Below is a small trained network, with its code and all its weights. Each question gives an input and a class and asks what happens when units are switched off, that is, made to give their printed mean instead of their output.

import numpy as np


def w(rows, s, z=0):
    codes = np.array(rows[::2]) - 128.0
    scale = np.full(codes.shape[1], s)
    scale[-1] = z or s
    return codes * scale


def f(y):
    return np.maximum(y, 0)


def log_softmax(a):
    a = a - a.max(-1, keepdims=True)
    return a - np.log(np.exp(a).sum(-1, keepdims=True))


def net(x, mask):
    res = np.array(x, float).reshape(1, 4) / 4 @ E
    y = f(res @ A[0][:, :-1].T + A[0][:, -1])
    res = res + np.where(mask, y, B[0][:, -1]) @ B[0][:, :-1]
    return log_softmax(res[-1] @ U[:, :-1].T + U[:, -1])


A, B = {}, {}
E = w([
[166,115,178,115,45,75,147],'x0',
[202,87,105,73,123,182,184],'x1',
[170,78,91,167,145,128,41],'x2',
[146,148,46,9,114,104,92],'x3',
],0.012)
A[0] = w([
[143,150,139,142,155,189,248,168],'neuron 1',
[123,100,171,191,137,116,106,104],'neuron 2',
[45,210,159,134,140,77,129,120],'neuron 3',
[122,109,64,188,172,116,90,253],'neuron 4',
[243,52,74,98,143,124,115,152],'neuron 5',
[131,160,14,36,161,149,118,183],'neuron 6',
],0.012,0.0049)
B[0] = w([
[151,172,220,224,184,174,113,235],'neuron 1',
[71,167,91,140,144,250,73,209],'neuron 2',
[196,122,254,197,2,128,168,230],'neuron 3',
[144,143,154,134,198,239,45,244],'neuron 4',
[227,143,148,174,95,109,246,248],'neuron 5',
[108,70,33,99,130,218,15,253],'neuron 6',
],0.0097,0.012)
U = w([
[161,137,254,176,121,147,155,253],'0',
[135,91,42,59,80,82,122,95],'1',
[11,117,146,93,212,69,152,35],'2',
[77,121,117,140,210,236,37,114],'3',
],0.009,0.0039)

Each question gives the input, the list of numbers given to net, and the class t.
The units are the neurons (one row each of A and B). Each row of codes is followed by its name. A weight is (code - 128) times the scale printed after its matrix; where a second scale follows, it is the last column's (A, B and U).
mask holds one flag per neuron, in row order. A switched-off neuron (its flag False) gives its mean, the last column of its row in B, instead of its output. The means were averaged over made-up inputs and are rounded, as every weight is.
A unit's drop is (log p(t) with every unit on - log p(t) with that unit switched off) / (log p(t) with every unit on - log p(t) with every unit switched off).
The circuit of an input: a set's keep is (log p(t) with only the set's units on - log p(t) with every unit switched off) / (log p(t) with every unit on - log p(t) with every unit switched off). Starting from all 6 units, units are removed one at a time, each time the one whose removal leaves the highest keep (on an exact tie, the one counted first), for as long as the keep stays at least 0.8.
units of the circuit, in order: the units of the circuit, biggest drop first
most important unit: the unit with the biggest drop
top k neurons: the k neurons with the biggest drops, biggest first
drop of u: that unit's drop, to one decimal
input [-1,8,0,7], class 1: most important unit : neuron 5
input [2,5,-2,5], class 1: units of the circuit, in order : neuron 4; neuron 5; neuron 6
input [0,7,8,8], class 1: top 3 neurons : neuron 5; neuron 6; neuron 1
input [-1,-4,1,-6], class 3: top 3 neurons : neuron 2; neuron 5; neuron 4
input [-1,2,-1,6], class 1: top 4 neurons : neuron 4; neuron 1; neuron 2; neuron 5
input [0,1,1,4], class 1: units of the circuit, in order : neuron 1; neuron 4
input [4,-3,2,-6], class 3: top 2 neurons : neuron 2; neuron 5
input [4,-6,2,-7], class 3: top 3 neurons : neuron 2; neuron 5; neuron 1
input [2,1,4,6], class 1: top 3 neurons : neuron 5; neuron 1; neuron 2
input [0,2,8,-2], class 0: top 2 neurons : neuron 5; neuron 6
input [1,8,-6,4], class 3: top 3 neurons : neuron 6; neuron 3; neuron 1
input [-7,-4,-6,1], class 0: top 2 neurons : neuron 3; neuron 2
input [6,-8,4,-8], class 3: top 2 neurons : neuron 2; neuron 5
input [6,7,8,6], class 1: most important unit : neuron 6
input [0,1,2,7], class 1: drop of neuron 2 : 0.4
input [4,7,0,7], class 1: drop of neuron 3 : 0.0
input [2,0,4,-5], class 3: drop of neuron 3 : 0.1
